Here is a tiny trained network, its code and every weight. The questions are about switching its units off for an input and a class, where a switched-off unit gives its printed mean instead of its output.

import numpy as np


def w(rows, s, z=0):
    codes = np.array(rows[::2]) - 128.0
    scale = np.full(codes.shape[1], s)
    scale[-1] = z or s
    return codes * scale


def f(y):
    return y / 2 * (1 + np.tanh(0.7978845608 * (y + 0.044715 * y**3)))


def log_softmax(a):
    a = a - a.max(-1, keepdims=True)
    return a - np.log(np.exp(a).sum(-1, keepdims=True))


def net(x, mask):
    res = np.array(x, float).reshape(1, 2) / 4 @ E
    y = f(res @ A[0][:, :-1].T + A[0][:, -1])
    res = res + np.where(mask, y, B[0][:, -1]) @ B[0][:, :-1]
    return log_softmax(res[-1] @ U[:, :-1].T + U[:, -1])


A, B = {}, {}
E = w([
[111,178,78,225,7,144,184,36],'x0',
[187,62,32,205,148,2,219,64],'x1',
],0.011)
A[0] = w([
[119,130,115,106,120,117,153,141,230],'N0',
[145,131,101,140,158,65,153,122,131],'N1',
[142,102,141,104,247,100,135,184,112],'N2',
[139,196,129,111,113,209,120,194,92],'N3',
[132,148,116,162,52,145,141,71,131],'N4',
[123,146,97,150,36,136,156,114,84],'N5',
[109,139,183,125,92,207,136,139,127],'N6',
[140,141,119,151,134,122,121,152,251],'N7',
[146,109,74,135,139,71,161,130,82],'N8',
[142,90,120,123,177,93,115,182,85],'N9',
[142,108,101,102,126,84,155,109,126],'N10',
[119,95,162,113,205,140,147,125,94],'N11',
[129,113,171,125,131,128,150,104,182],'N12',
[143,86,76,177,169,69,143,105,135],'N13',
],0.013,0.012)
B[0] = w([
[166,68,99,14,205,192,189,78,202],'N0',
[104,137,227,127,93,143,130,126,203],'N1',
[170,168,23,139,55,98,195,157,250],'N2',
[104,109,248,187,70,95,96,95,207],'N3',
[166,133,33,111,109,78,154,208,221],'N4',
[153,222,40,169,63,128,100,191,198],'N5',
[107,103,220,138,79,98,118,107,210],'N6',
[157,43,67,34,242,226,231,58,220],'N7',
[90,139,223,194,14,138,23,115,197],'N8',
[123,194,82,203,60,113,43,196,190],'N9',
[71,108,166,148,105,150,93,149,181],'N10',
[107,177,86,174,61,109,91,152,174],'N11',
[108,114,92,105,153,169,135,111,160],'N12',
[107,110,244,113,134,104,111,94,243],'N13',
],0.015)
U = w([
[85,99,222,164,85,102,117,97,58],'0',
[159,219,9,169,78,73,149,175,105],'1',
[143,29,84,64,188,190,192,70,254],'2',
[84,138,84,189,229,91,83,120,69],'3',
],0.012,0.0059)

Each question gives the input, the list of numbers given to net, and the class t.
The units are the neurons (one row each of A and B). Each row of codes is followed by its name. A weight is (code - 128) times the scale printed after its matrix; where a second scale follows, it is the last column's (A, B and U).
mask holds one flag per neuron, in row order. A switched-off neuron (its flag False) gives its mean, the last column of its row in B, instead of its output. The means were averaged over made-up inputs and are rounded, as every weight is.
A unit's drop is (log p(t) with every unit on - log p(t) with that unit switched off) / (log p(t) with every unit on - log p(t) with every unit switched off).
The circuit of an input: a set's keep is (log p(t) with only the set's units on - log p(t) with every unit switched off) / (log p(t) with every unit on - log p(t) with every unit switched off). Starting from the 12 units with the biggest drops (on a tie, the unit counted first), units are removed one at a time, each time the one whose removal leaves the highest keep (on an exact tie, the one counted first), for as long as the keep stays at least 0.8.
circuit, biggest first: the units of the circuit, biggest drop first
top k neurons: the k neurons with the biggest drops, biggest first
drop of u: that unit's drop, to one decimal
input [-8,-6], class 1: circuit, biggest first -> (N2)
input [-7,8], class 0: top 3 neurons -> (N13; N8; N1)
input [0,4], class 0: top 3 neurons -> (N8; N13; N1)
input [-6,7], class 0: top 2 neurons -> (N13; N8)
input [-8,-7], class 1: top 3 neurons -> (N2; N13; N11)
input [3,-2], class 2: top 2 neurons -> (N2; N9)
input [1,-3], class 2: top 2 neurons -> (N8; N13)
input [2,-3], class 2: top 2 neurons -> (N8; N13)
input [7,-6], class 1: top 2 neurons -> (N4; N5)
input [2,3], class 2: top 3 neurons -> (N3; N6; N9)
input [6,6], class 0: top 4 neurons -> (N13; N8; N2; N1)
input [3,-1], class 2: top 2 neurons -> (N2; N9)
input [5,7], class 0: drop of N13 -> 0.9
input [-7,4], class 1: drop of N2 -> 2.7
input [-7,-5], class 1: drop of N2 -> 1.4
